The rows lie along a hidden order. The number after each row says roughly how far along it the row is, from 0 to 9. A new part has a new order.
[  2.3  12.8  -7.6  10.6  19.4  -3.9  -4.5 -11.1  47.5   8.2  -4.5  12.5
 -12.5  16.0  -3.5   5.1  18.0  -9.2] -> 9
[21.5  8.0 -3.7  0.6 -2.2 -6.2 -0.4 -5.9 19.1  7.0 -5.2  4.8 -6.7  7.5
  0.1 39.6  2.0 -1.4] -> 5
[ -3.2   3.3  -0.9   3.0  21.8   0.2  -2.4  -3.8  11.1   5.0   2.8   3.8
  -3.0   4.0  -2.0 -14.7  10.3  -4.5] -> 1
[ 24.7  12.5  -8.6   8.0   7.5  -5.9  -2.5  -6.8  48.7  12.0  -8.8  11.3
 -11.0  17.7  -1.9  30.1  11.9  -5.4] -> 9
[ 31.2  14.1 -10.1   4.0  -0.7 -22.4  -1.4  -7.6  35.0  12.0  -9.1   5.8
  -9.1  20.3  -1.6  40.4   7.2  -2.2] -> 9
[19.2  8.8 -5.9  2.0 -5.1 -4.9 -0.3 -4.6 24.3  7.8 -5.0  7.1 -7.0 11.9
 -0.1 30.5  5.3 -0.3] -> 4
[ 2.8  3.1 -1.3  1.7 -1.3 -0.6 -0.1 -1.8  7.7  0.6 -0.3  0.7 -2.5  2.2
 -0.2 -7.1  0.9 -1.6] -> 0
[ 15.2  12.3  -8.3   7.5  17.3  -3.9  -4.7 -11.0  49.7  16.2  -4.2  11.6
 -13.9  18.2  -3.4  16.9  18.7 -10.1] -> 9
[16.2  6.9 -7.2  2.4  1.3 -4.5 -0.6 -4.4 21.1  6.9 -4.5  4.0 -7.1 12.0
 -0.4 22.3  3.1 -3.5] -> 4
[ -5.9   1.9   1.4   5.7  24.6   6.2  -4.0  -5.3  22.5   7.1   2.5   5.7
  -3.4  -2.0  -3.1 -29.0  16.4  -8.2] -> 1
[  7.6   8.1  -5.5   8.2  25.1   2.7  -5.8  -8.4  44.1  12.5  -2.8  11.7
 -11.1   6.7  -4.4 -12.2  21.1  -8.0] -> 6
[  0.7  -0.1  -1.4   3.6  11.8   3.4  -2.8  -5.1  12.5   5.0   1.5   3.3
  -1.4   2.2  -1.8 -14.8   7.1  -3.0] -> 0
[  3.5   4.8  -0.8   6.6  28.9   1.9  -3.6  -6.2  25.8   7.3   0.8  10.4
  -7.0   4.6  -3.5 -18.5  14.3  -6.2] -> 3
[ 26.3  12.3 -10.5   4.2  -5.2  -8.7  -1.1  -6.8  31.9   8.1  -9.4   8.4
 -10.0  17.8  -0.6  33.6   6.5  -4.0] -> 7
[ 21.6   4.3  -4.2  -2.6 -27.7  -9.7   4.8   1.6  -7.7  -1.2  -7.9  -1.7
   0.0  11.4   3.2  54.6 -14.6   7.9] -> 0
[ -3.9   3.0   0.3   5.3  31.1   6.2  -4.6 -13.8  29.9   7.6   4.1   8.5
  -8.0   1.3  -4.3 -30.0  19.8  -8.5] -> 2
[-3.0  3.9 -0.8  2.6 13.4  1.7 -0.5 -1.9  9.0  4.8  0.6  4.6 -3.0  1.7
 -2.7 -8.8  9.0 -4.6] -> 0
[ -5.6   6.7  -5.3   8.7  34.0   4.6  -6.2  -9.5  42.5  11.6   3.6  11.2
  -7.9   3.8  -5.3 -39.5  25.7 -11.6] -> 4
[ 0.2  4.4 -1.8  1.5 -4.9 -1.4  0.3 -1.6  8.5  2.4 -2.6  0.2 -2.5  2.6
  0.0 10.9 -0.3 -0.6] -> 0
[ 2.8 10.0 -3.5  6.4 21.3  1.2 -4.7 -7.2 30.2 10.6 -0.5  9.6 -8.5 12.6
 -3.1 -4.1 16.6 -8.5] -> 4
[ 27.4  13.2  -9.8   5.5  -4.3  -9.6  -1.5  -7.3  37.0  12.6  -9.5  10.1
 -13.9  19.6  -1.4  39.5   3.2  -4.2] -> 9
[ 17.0   1.8  -2.2  -1.8 -25.1  -8.0   3.8   1.8  -7.5  -1.5  -6.0  -2.1
   0.2   5.5   2.6  45.4  -3.1   5.6] -> 0
[ 17.6  11.5  -8.7   7.2  13.9  -4.1  -4.0 -10.5  41.3  14.9  -6.0  11.9
 -12.7  13.7  -3.3   2.6  16.9  -6.1] -> 8
[ 28.2  15.1 -10.1   7.7   9.9  -6.9  -3.8  -9.9  26.1  12.9  -5.9   9.8
 -13.1  18.4  -2.4  25.0  12.2  -5.7] -> 9
[ 40.6  11.9 -10.8   2.8 -17.4 -14.8   1.9  -5.6  15.3  10.1 -13.3   6.3
  -8.9  21.3   0.6  74.0  -6.2   2.2] -> 8
[  2.2  10.7  -5.0  12.1  42.4   3.2  -8.9 -14.4  56.1  23.9   0.2  16.2
 -15.3  10.9  -5.8 -29.2  30.0 -16.1] -> 9
[ -7.1   1.0   0.6   5.1  30.3   6.2  -4.1  -4.7  28.0   5.0   5.1   3.6
  -4.1  -7.7  -3.2 -41.5  15.3  -7.9] -> 0
[ -4.8   2.2  -1.2   1.4  10.2   1.3  -3.4  -2.2  11.0   2.8   0.5   4.6
  -6.7  -2.4  -1.6 -14.9   9.6  -3.2] -> 0
[ 20.9   7.6  -5.0   0.3 -14.9  -8.0   1.1  -3.7   7.0   4.7  -8.8   3.0
  -5.8  10.9   1.0  45.9  -3.7   1.2] -> 3
[16.0  8.9 -5.5  4.1  6.6 -6.1 -2.2 -4.8 29.7  8.7 -4.0  6.9 -7.6  9.0
 -2.2 13.8  8.7 -4.5] -> 5
[ 30.5  12.8 -11.8   5.5  -1.9  -9.7  -0.2  -5.0  37.1  12.0  -9.9   9.5
 -12.4  19.8  -3.5  40.7   7.9   1.1] -> 9
[ 0.6  2.0 -2.6  1.3 13.8  1.0 -0.6 -1.6  3.4  3.1 -0.8  2.5 -2.6  2.6
 -1.1  2.0  4.0 -1.5] -> 0
[ 28.0  14.2 -10.3   5.8  -9.4 -13.8  -0.7  -8.1  30.4  12.2 -12.6   8.3
 -11.4  19.7  -0.8  59.0   3.9  -2.3] -> 9
[14.7  6.4 -5.6  3.1 -3.0 -3.4 -0.8 -4.0  9.5  5.9 -3.3  5.5 -3.5 11.4
 -0.4 23.3 -0.5 -0.6] -> 3
[ 0.2  1.6 -1.0  1.5  5.6  0.5 -1.2 -3.3 19.9  4.4 -2.8  3.2 -2.1  4.4
 -1.3 -9.1  5.1 -3.1] -> 0
[18.9  7.6 -6.1  2.9 -8.9 -7.3  1.2 -6.7 12.7  6.3 -5.8  2.4 -6.1  8.1
  0.0 32.4 -1.2  1.5] -> 4
[ 27.4   8.1  -5.9   1.1 -15.3 -10.2   1.7  -4.2   8.6   5.5  -9.2   1.2
  -5.9  13.4   0.2  53.0  -3.5   0.7] -> 5
[27.4 10.8 -8.9  5.7 -2.2 -7.7 -2.0 -8.9 43.1 15.2 -9.2  8.0 -8.0 18.1
 -2.2 36.2 12.2 -3.7] -> 9
[ 34.9  13.9 -10.8   5.1 -11.7 -12.7  -0.8  -6.7  44.9  10.6 -13.2   7.4
 -12.7  21.3  -1.9  59.0   2.8  -0.3] -> 9
[ 43.9  14.1 -11.1   1.3  -1.1 -15.5   2.5  -6.4  31.1   9.5 -14.8   6.6
 -10.1  23.8   3.3  80.3  -3.0   1.4] -> 9
[ 12.9   1.9  -2.8  -0.8 -15.8  -6.0   1.5   0.4  -0.3   0.6  -3.7  -0.5
  -2.7   6.1   2.4  38.2  -5.7   3.1] -> 0
[ 26.6   6.4  -9.7   0.0 -21.8 -10.1   2.6  -1.7   6.2   4.0 -10.4   1.8
  -4.3  14.4   1.7  57.2  11.4   2.8] -> 4
[ 13.4   7.5  -4.4   6.7  16.8   1.2  -4.2  -8.1  26.9   9.2   8.9   8.5
  -5.9   6.4  -3.9 -12.5  14.8  -7.8] -> 4
[ 1.0  5.5 -3.8  5.4 15.7  0.1 -3.1 -6.2 23.5  9.1 -3.1  6.9 -7.7  8.4
 -3.1 -7.3 11.4 -6.4] -> 3
[ 11.8   4.1  -2.1  -0.7 -11.6  -5.4   2.9  -0.1  -4.4  -0.9  -4.8  -0.9
   1.6   7.7   1.3  39.4  -5.7   3.2] -> 0
[ 29.2  11.4  -9.2   5.6   4.8  -6.8  -2.2  -9.8  39.9  13.0  -8.1  11.0
 -14.0  17.4  -1.7  21.5   9.0  -6.0] -> 9

New part:
[-11.3 -20.5  61.3 -51.6 -28.1  20.4 -12.9 -26.2  22.4  15.9 -22.5   6.5
  -4.8 -15.0  19.2  28.8  26.2  19.8  -7.2  -0.7   9.2  23.8   8.0 -15.8
   7.5  -2.3 -79.7   0.3  12.0 -35.3] -> 1
[ -2.5  -5.1  -0.2 -11.4  -5.4   5.5  -7.7  -9.0   5.8   0.2 -12.1  -0.7
  -3.8  -7.2   1.0   7.4   4.4   3.2  -4.1   3.5  -0.2   7.1   3.4  -6.1
  -0.7   1.9 -19.2  -4.6   1.4  -8.5] -> 0
[  6.1   8.5  11.7   4.0   2.4 -18.8  -2.9  -0.5  -4.2   0.4   4.4  -7.2
   0.4   1.4  -4.2  -3.9  -2.7  11.5  -0.8   1.7   5.0  -7.2  -2.9  -6.2
   0.7   2.0  -7.6  -0.2   2.2   0.6] -> 1
[ -7.3  -4.5  20.2 -15.1   2.2  -2.1   6.6 -13.6 -14.0  12.4   3.1   9.7
 -10.9   1.2  19.1   3.9  17.4   2.7   2.4   5.4  21.0  15.8  -3.9  -3.9
  13.8   4.3  -2.1 -10.4   2.8 -10.4] -> 2
[ -8.3  -8.0  42.1 -20.0 -15.1   4.6  -3.5  -9.3   8.4   3.6  -9.6   7.3
  -1.0  -5.1   8.9  13.6  11.5  -1.5  -1.4  -1.5  -4.5   8.3   1.2  -2.6
   7.9  -0.4 -32.6   4.1   2.3 -11.7] -> 0
[-18.5  -9.1  26.5 -16.5 -18.0  -9.8   0.3 -11.2  16.4  10.1  -3.5   0.5
  -5.9  -4.9  10.5  -2.5  11.6   9.2  -3.0   4.3  -6.3   6.7  -6.4 -21.2
   3.8  -4.5 -29.6  22.8 -10.3   4.8] -> 2
[  1.4  -0.8 -33.1  -6.5   1.8  18.2 -14.9  -8.3  -9.0  -3.7  -9.0   1.8
  -2.6  -6.2  -0.4   1.8   2.0   0.5  -3.3   9.9  -2.8   0.9   8.0  -6.9
   0.8   7.6  -2.8  -6.5   0.8  -5.9] -> 1
[ -6.5  -9.2  18.0 -23.6 -11.8   4.3  -0.4  -9.1   9.3   8.0  -3.1  -1.0
  -3.4  -3.1   9.9  10.1   9.7   8.5  -1.4  -6.0   7.4   8.6   1.8  -6.0
   3.9   0.1 -23.8  -1.5   4.5  -9.7] -> 0
[-10.4  -5.0   9.6  -5.1  -6.4  -4.1   1.9  -5.3  11.0   6.1  -2.0  -3.3
  -2.4  -2.9   6.6  -1.5   8.3   1.0  -2.1   0.3  -1.7   4.0  -3.1 -10.7
  -1.6  -2.1 -12.6  12.6  -7.0   3.9] -> 1
[-13.7  -8.0  99.9 -30.3 -36.9  25.6 -29.2 -19.1  -0.9 -59.7 -36.0  99.9
   4.4   2.7 -26.1  11.4  13.0 -99.9 -20.9 -26.5 -18.3   1.2  -5.4   1.8
  -1.8  33.5  38.1  44.6 -41.6 -18.9] -> 9
[ 3.2 -1.5  0.0 -1.1 -0.1 13.2 -9.5 -7.0 -4.1 -5.5 -4.1  2.4 -0.5 -3.7
  1.5 -0.6  0.2 -3.5 -2.7  4.5  1.6 -2.5  4.5 -5.9 -0.1  2.6 -4.6 -1.7
  0.2 -1.3] -> 1
[ -8.9  -6.5  28.2 -16.9  -0.1  -1.1   6.7 -12.9 -29.0  14.6   5.6  -4.8
 -13.7  -0.1  16.8   5.9  14.0   4.4   3.0   8.4  18.3  13.2  -7.0  -4.0
  16.2   7.9  -1.7  -4.1   5.1 -22.2] -> 3
[ -9.1  -9.2  33.4 -29.7 -17.3   9.7  -4.0 -11.4  12.3   5.7 -12.7   2.4
   5.9  -5.9   7.3  15.3   8.2   7.4  -4.6  -3.8  11.6  13.9   2.1  -3.4
   4.1  -1.2 -36.9  -3.7   5.2 -16.0] -> 0
[-3.5 -1.7 10.9 -6.6 -2.5 -0.6  1.0 -5.5  5.4  2.7 -2.7  2.8 -1.4 -1.1
  3.4  2.1  4.4 11.4 -0.4  0.1  0.0 -2.3 -0.7 -0.5  1.3  0.8  7.2  4.0
 -2.3 -0.7] -> 0
[  0.4   0.9  31.0 -12.6 -12.5 -10.0  -4.3  -8.8   7.9   3.1  -2.9  -3.8
  -3.7  -3.0   7.9   5.0   9.1  10.8  -1.5  -0.7   3.6   1.7   1.4  -7.8
   1.4   0.9 -39.4  -3.4   6.3  -5.5] -> 1
[-10.5  -9.3  33.6 -21.4 -13.5   2.0  -1.4 -14.2  16.4  10.6 -11.4  -3.2
  -5.0  -6.8   8.2  11.8  15.1  19.5  -3.1  -1.2   5.0  11.7   0.1  -9.7
   1.0  -3.3 -39.9   5.7   4.4 -13.0] -> 0
[-1.9 -4.8  3.3 -5.5  0.1 -2.5  2.2 -0.5 -2.9  2.0  3.5 -3.1 -2.3  0.3
 -1.8 -2.1  3.8  0.3  1.2  3.2  3.4  3.1 -1.1  0.7  2.6  0.5 -2.9 -2.4
 -1.8 -0.1] -> 0
[  3.5   9.3   5.6   7.5   1.1 -15.1   1.1  -1.5   0.1  -0.2   6.2  -1.2
  -0.8   0.9  -8.1  -4.8  -2.8   3.2  -2.0   2.5   2.6 -11.8  -3.9  -3.6
   1.1   2.6   2.5  -0.7 -17.9   1.7] -> 1
[-14.5  -3.9   9.9   4.9  -8.8 -10.8   1.8  -2.4   9.6   8.3  -7.8   1.7
  -5.7  -1.9   8.1 -10.5   3.5   5.1  -1.7   7.2  -8.4   0.2  -9.4 -17.8
   0.5  -3.9  -0.5  21.3 -13.3  12.8] -> 2
[ -7.9  -7.4  26.3 -22.6 -10.7   6.6  -2.4  -7.1   9.0   9.4  -8.6  -1.9
  -2.1  -5.0  13.9  11.1  10.0  12.9  -2.8  -6.0   9.3  11.5   1.7  -6.1
  -0.2  -2.4 -34.5  -1.1   5.7 -12.5] -> 0
[-19.8  -2.1  29.1 -12.3  17.6  -5.0  22.7 -25.6 -53.8  26.2  22.9 -11.2
 -29.9   8.1  34.5  -1.2  22.7 -12.8  12.1  22.8  45.9  28.6 -16.0  -7.4
  38.2  18.7  18.7 -12.2   3.3 -33.8] -> 7
[ -5.5  -9.6  34.1 -22.6 -18.0  -2.1  -2.9  -9.7  18.7   9.1 -28.2  -2.0
  -1.1  -7.9  12.8   9.0  16.4  12.3  -2.3  -2.6   2.3  11.3   2.8  -9.6
   3.1  -1.7 -42.6   1.3   1.5 -16.5] -> 0
[  3.1  16.7  23.2  15.8   0.6 -39.1  -1.9  -8.8 -11.5  -4.4   8.0  -4.5
  -2.2   3.6  -3.0  -7.8  -0.7  14.2   1.5   5.0  15.8 -14.2  -6.2 -16.4
   4.6   3.3 -21.1  -1.6   6.9   5.3] -> 2
[-10.9  -4.0   9.0  -0.8  -7.8  -4.8   1.7  -2.7   8.8   4.7   0.4  -1.1
  -4.7  -0.6   6.8  -6.0   4.3  -2.0  -1.6   5.1  -5.3   2.2  -4.7  -9.7
   2.8  -2.9  -6.0  14.2  -9.6   5.8] -> 1
[ -1.0   2.1  34.7 -11.6 -12.8 -20.7  -5.1 -17.3  -5.6   7.3  -5.3  -2.4
  -2.8  -3.7  10.3   5.4   6.1  34.8  -1.3  -0.8   8.0  -0.3  -0.7 -13.8
   3.0   0.3 -40.9  -5.3   8.1  -5.1] -> 1
[-58.3 -24.0  61.9  -7.1 -47.1 -38.8   1.5 -18.5  58.2  23.3   2.2   5.6
 -22.8 -11.0  32.4 -33.7  30.8  14.3  -7.6  24.3 -31.1  13.6 -31.3 -65.1
   9.1 -16.4 -43.3  89.3 -49.1  30.9] -> 9
[-21.6  -9.8  50.8 -21.7  13.5  -1.5  22.0 -25.2 -53.3  27.7  18.8  -3.0
 -29.3   6.7  40.8   4.1  24.3  -6.3  11.5  20.1  50.6  33.7 -12.5  -6.2
  40.3  22.5  -1.1 -14.9   2.5 -37.0] -> 7
[-12.1   1.9  12.4   2.1  14.6   6.3  12.7  -6.7 -28.7  10.5  15.5  -2.9
 -17.4   8.0  17.1  -1.7   9.8  -9.8   8.4  13.0  23.7  10.2 -10.4  -2.8
  20.5  12.1  24.0  -3.2  -1.2 -15.4] -> 4
[ -0.4   5.5  43.1 -14.8  -7.9 -21.5  -2.6 -10.7  -5.3   2.8  -2.8  -7.4
  -4.2  -3.4   5.6   5.0   7.8  15.9  -3.2   1.8  10.1   1.2  -4.3 -14.5
   5.6   0.7 -39.0  -6.0   9.5  -5.7] -> 2
[  3.5  17.0  38.9  10.9 -10.2 -37.2  -4.6 -15.3  -2.6   3.4   5.1 -12.3
  -5.1   1.9   0.6  -5.2   1.0  13.1   2.3   3.9  14.4 -10.7  -4.6 -16.7
   4.8   4.1 -26.0   1.4   6.4   5.3] -> 2
[ -3.4   0.3   7.5  -0.9  -3.6  -9.2  10.4  -5.7 -15.4   8.8   6.8  -7.8
  -6.6   2.8  12.1  -2.4   6.7 -11.0   1.3   7.1  15.9   9.2  -3.8  -2.3
  13.5   4.8   7.3  -6.3  -0.3  -8.9] -> 2
[ -8.5  14.6  90.7  -9.0 -13.7 -55.3  -8.8 -28.5  -3.5  13.6  -5.2 -13.5
  -8.3  -5.7  15.5   7.9  17.8  54.8  -2.2   2.8  27.4  -5.2  -5.9 -35.5
   9.2   2.3 -91.8  -4.4  18.5 -12.7] -> 4
[-2.3 -0.4 11.9 -3.9  0.3  5.3  2.1 -4.7 -5.1  2.4  2.2 -1.6 -3.0 -0.8
  5.3 -0.1  7.7  0.6  1.3  5.1  8.5  4.4 -0.1  2.2  4.0  2.3  1.7 -7.9
  4.3 -4.0] -> 1
[-24.0  -9.2  33.3 -24.7  10.9  -1.9  22.3 -26.8 -53.4  34.8  24.7  -2.7
 -33.1   6.8  44.9   4.8  30.4  -7.1  12.9  25.3  58.5  34.2 -14.7  -9.7
  40.3  27.1  -2.1 -14.7   2.9 -40.6] -> 8
[ -8.9  -0.2  11.6  -6.6  13.2  -3.4  14.7 -15.5 -30.3  15.3  17.3   1.5
 -16.3   5.2  21.2   1.2  12.2  -6.6   7.2  12.8  31.8  18.5  -7.1  -4.9
  26.2  15.1  10.5  -6.4   0.9 -21.5] -> 4
